Here is a tiny trained network, its code and every weight. The questions are about switching its units off for an input and a target symbol, where a switched-off unit gives its printed mean instead of its output.

import numpy as np


def w(rows, s, z=0):
    codes = np.array(rows[::2]) - 128.0
    scale = np.full(codes.shape[1], s)
    scale[-1] = z or s
    return codes * scale


def f(y):
    return np.maximum(y, 0)


def softmax(a):
    e = np.exp(a - a.max(-1, keepdims=True))
    return e / e.sum(-1, keepdims=True)


def log_softmax(a):
    a = a - a.max(-1, keepdims=True)
    return a - np.log(np.exp(a).sum(-1, keepdims=True))


def net(x, mask):
    ids = ['αβγδεζηθλμξπστφω'.index(c) for c in x.split()]
    T = len(ids)
    res = E[ids] + P[:T]
    u = 0
    for l in range(2):
        q, k, v = (res @ M[l].T for M in (Q, K, V))
        z = softmax(np.where(np.tri(T) > 0, q @ k.T / 4**0.5, -1e9)) @ v
        res = res + np.where(mask[u], z, O[l][:, -1]) @ O[l][:, :-1]
        u += 1
        y = f(res @ A[l][:, :-1].T + A[l][:, -1])
        res = res + np.where(mask[u : u + 12], y, B[l][:, -1]) @ B[l][:, :-1]
        u += 12
    return log_softmax(res[-1] @ U[:, :-1].T + U[:, -1])


Q, K, V, O, A, B = {}, {}, {}, {}, {}, {}
E = w([
[96,155,68,100,149],'α',
[130,129,112,84,55],'β',
[136,97,233,55,100],'γ',
[149,104,55,127,89],'δ',
[60,7,83,145,155],'ε',
[233,62,133,120,126],'ζ',
[52,185,175,109,92],'η',
[101,145,169,71,158],'θ',
[131,115,107,114,98],'λ',
[121,104,119,112,103],'μ',
[127,139,145,103,167],'ξ',
[137,151,148,81,142],'π',
[101,130,148,89,150],'σ',
[138,124,120,154,142],'τ',
[69,155,202,131,237],'φ',
[126,155,92,121,186],'ω',
],0.018)
P = w([
[29,142,113,4,254],'0',
[130,129,200,128,139],'1',
[124,129,187,140,128],'2',
[126,144,170,150,120],'3',
[120,147,154,138,113],'4',
[111,143,150,136,112],'5',
[111,147,135,132,96],'6',
[104,148,120,113,87],'7',
[108,145,119,120,85],'8',
[107,140,112,111,82],'9',
[103,129,119,108,65],'10',
[107,133,111,112,71],'11',
[115,124,117,104,66],'12',
[110,117,124,115,53],'13',
],0.0097)
Q[0] = w([
[10,86,117,85,115],'L0H1',
[1,101,123,19,133],'L0H1',
[129,39,149,194,143],'L0H1',
[115,154,115,175,86],'L0H1',
],0.0082)
K[0] = w([
[65,114,108,2,121],'L0H1',
[12,149,135,123,146],'L0H1',
[150,45,97,136,204],'L0H1',
[129,100,91,180,184],'L0H1',
],0.0073)
V[0] = w([
[180,2,173,237,137],'L0H1',
[112,139,31,113,119],'L0H1',
[183,103,106,118,192],'L0H1',
[179,162,106,128,26],'L0H1',
],0.0091)
O[0] = w([
[87,149,91,70,101,67],'L0H1',
[83,114,69,185,221,128],'L0H1',
[244,75,131,80,150,121],'L0H1',
[88,91,201,140,122,2],'L0H1',
],0.011,0.009)
A[0] = w([
[88,51,185,173,153,150],'L0N1',
[57,177,102,34,105,201],'L0N2',
[126,5,119,103,182,95],'L0N3',
[131,183,135,106,156,111],'L0N4',
[105,143,36,203,76,216],'L0N5',
[184,244,119,219,101,254],'L0N6',
[94,124,76,103,171,222],'L0N7',
[196,90,188,66,116,39],'L0N8',
[28,76,176,39,60,74],'L0N9',
[230,133,81,222,2,144],'L0N10',
[104,51,45,138,103,117],'L0N11',
[72,39,129,100,168,117],'L0N12',
],0.0082,0.0042)
B[0] = w([
[140,148,125,72,197,162],'L0N1',
[192,89,150,114,183,217],'L0N2',
[156,175,106,116,125,217],'L0N3',
[131,82,150,130,134,152],'L0N4',
[168,142,209,152,90,255],'L0N5',
[96,42,171,76,88,214],'L0N6',
[182,134,172,140,95,247],'L0N7',
[97,108,87,172,132,179],'L0N8',
[167,138,99,193,90,183],'L0N9',
[109,128,135,57,255,178],'L0N10',
[166,173,163,156,85,244],'L0N11',
[178,139,145,116,149,190],'L0N12',
],0.0088,0.0071)
Q[1] = w([
[199,108,252,90,128],'L1H1',
[184,96,127,119,145],'L1H1',
[112,136,181,129,152],'L1H1',
[51,133,96,167,117],'L1H1',
],0.015)
K[1] = w([
[114,254,24,160,247],'L1H1',
[140,124,4,168,143],'L1H1',
[167,208,82,141,115],'L1H1',
[94,30,66,130,68],'L1H1',
],0.007)
V[1] = w([
[129,142,37,1,106],'L1H1',
[162,154,126,142,204],'L1H1',
[201,139,84,203,238],'L1H1',
[223,167,188,145,39],'L1H1',
],0.0088)
O[1] = w([
[53,137,2,104,47,136],'L1H1',
[60,177,147,152,140,204],'L1H1',
[139,178,93,166,192,255],'L1H1',
[187,233,122,43,35,187],'L1H1',
],0.008,0.026)
A[1] = w([
[78,153,160,165,148,95],'L1N1',
[97,191,78,104,84,1],'L1N2',
[15,82,191,122,121,20],'L1N3',
[131,52,153,83,70,91],'L1N4',
[196,226,141,178,121,88],'L1N5',
[1,160,202,143,73,182],'L1N6',
[184,168,140,104,121,140],'L1N7',
[100,130,29,165,178,114],'L1N8',
[104,164,161,131,119,114],'L1N9',
[86,96,96,121,178,137],'L1N10',
[198,139,114,177,207,199],'L1N11',
[200,139,111,124,137,160],'L1N12',
],0.0091,0.0062)
B[1] = w([
[102,141,122,144,139,144],'L1N1',
[191,114,141,123,217,169],'L1N2',
[140,181,117,113,69,132],'L1N3',
[140,114,122,159,169,131],'L1N4',
[127,106,138,149,126,252],'L1N5',
[166,50,84,112,171,147],'L1N6',
[129,138,129,132,121,195],'L1N7',
[118,147,123,132,105,150],'L1N8',
[140,110,143,134,134,151],'L1N9',
[129,3,119,138,85,133],'L1N10',
[104,126,126,78,99,202],'L1N11',
[68,108,151,126,129,181],'L1N12',
],0.011,0.029)
U = w([
[65,180,167,97,197,21],'α',
[185,67,120,188,179,154],'β',
[144,109,119,27,2,157],'γ',
[112,241,140,134,51,192],'δ',
[214,209,98,140,171,2],'ε',
[162,122,2,140,96,98],'ζ',
[153,127,226,104,130,10],'η',
[102,146,117,42,155,238],'θ',
[164,155,124,225,73,241],'λ',
[110,144,99,133,78,112],'μ',
[95,151,72,129,79,100],'ξ',
[120,136,116,121,114,64],'π',
[97,149,101,111,105,82],'σ',
[108,138,67,137,71,112],'τ',
[106,147,59,37,101,140],'φ',
[53,169,39,186,106,75],'ω',
],0.0062,0.0089)

Each question gives the input, a string of symbols that net reads in full, and the target symbol t.
The units are the heads (4 rows each of Q, K, V and O) and the neurons (one row each of A and B). Each row of codes is followed by its name. A weight is (code - 128) times the scale printed after its matrix; where a second scale follows, it is the last column's (O, A, B and U).
mask holds one flag per unit, layer by layer, with each layer's heads first. A switched-off unit (its flag False) gives its mean, the last column of its rows in O or B, instead of its output. The means were averaged over made-up inputs and are rounded, as every weight is.
A unit's drop is (log p(t) with every unit on - log p(t) with that unit switched off) / (log p(t) with every unit on - log p(t) with every unit switched off).
The circuit of an input: a set's keep is (log p(t) with only the set's units on - log p(t) with every unit switched off) / (log p(t) with every unit on - log p(t) with every unit switched off). Starting from the 12 units with the biggest drops (on a tie, the unit counted first), units are removed one at a time, each time the one whose removal leaves the highest keep (on an exact tie, the one counted first), for as long as the keep stays at least 0.8.
units of the circuit, in order: the units of the circuit, biggest drop first
most important unit: the unit with the biggest drop
k most important neurons: the k neurons with the biggest drops, biggest first
k most important neurons of layer l: the k neurons of layer l with the biggest drops, biggest first
input ω μ α, target ω: units of the circuit, in order : [L1H1; L0N5; L1N2]
input α ξ τ ε γ ε α φ, target α: units of the circuit, in order : [L0H1; L1H1; L1N11]
input γ ε γ η μ σ φ γ γ α γ, target λ: units of the circuit, in order : [L0N9; L1N11; L0H1]
input γ η μ σ β γ η, target γ: 3 most important neurons of layer 1 : [L1N2; L1N3; L1N5]
input α α μ ε α η ε ω η η σ, target α: 2 most important neurons of layer 1 : [L1N1; L1N11]
input η α γ μ ε α μ η γ ε μ γ ε ζ, target θ: units of the circuit, in order : [L0N10]
input ε β ω ε ε τ σ η ε ε ω η λ, target ε: 3 most important neurons of layer 0 : [L0N3; L0N7; L0N11]
input β η α α, target β: units of the circuit, in order : [L0H1; L1H1]
input τ γ γ, target λ: units of the circuit, in order : [L0H1; L0N9; L1N11]
input ε β γ λ, target ε: 3 most important neurons of layer 1 : [L1N2; L1N11; L1N12]
input α σ ε α η π γ γ φ, target α: units of the circuit, in order : [L0H1; L1H1]
input ε α ε ε ε η γ ζ η γ τ β η, target β: units of the circuit, in order : [L1N6; L0H1; L1N11]
input ε φ η γ δ γ β ε ε ε γ ζ α θ, target ε: 2 most important neurons of layer 1 : [L1N2; L1N11]
input γ γ τ θ δ ε ε η ε τ γ β σ ζ, target γ: units of the circuit, in order : [L1H1]
input ε ε η γ ε γ β η μ, target ε: 2 most important neurons : [L1N2; L0N7]
input ε η η α ζ ε σ, target ε: 2 most important neurons : [L0N7; L1N2]
input α θ α α α ε ζ, target θ: 2 most important neurons of layer 0 : [L0N10; L0N7]
input ε ζ π η π η ε η α γ ξ, target ε: 3 most important neurons : [L0N7; L1N2; L0N3]
input ε ε γ η ε γ γ γ η σ ε η β, target ε: 4 most important neurons of layer 0 : [L0N7; L0N3; L0N11; L0N12]
input ξ ε ζ γ α μ ω α ε ε φ μ η, target β: most important unit : L1N6
input ε σ η η η μ σ ε ε ζ ε γ α, target ε: 4 most important neurons : [L1N2; L0N7; L0N3; L0N11]
input ε τ γ γ δ β π, target ε: 2 most important neurons : [L1N2; L0N7]
input ε ζ η ε ε, target δ: 2 most important neurons of layer 0 : [L0N11; L0N7]
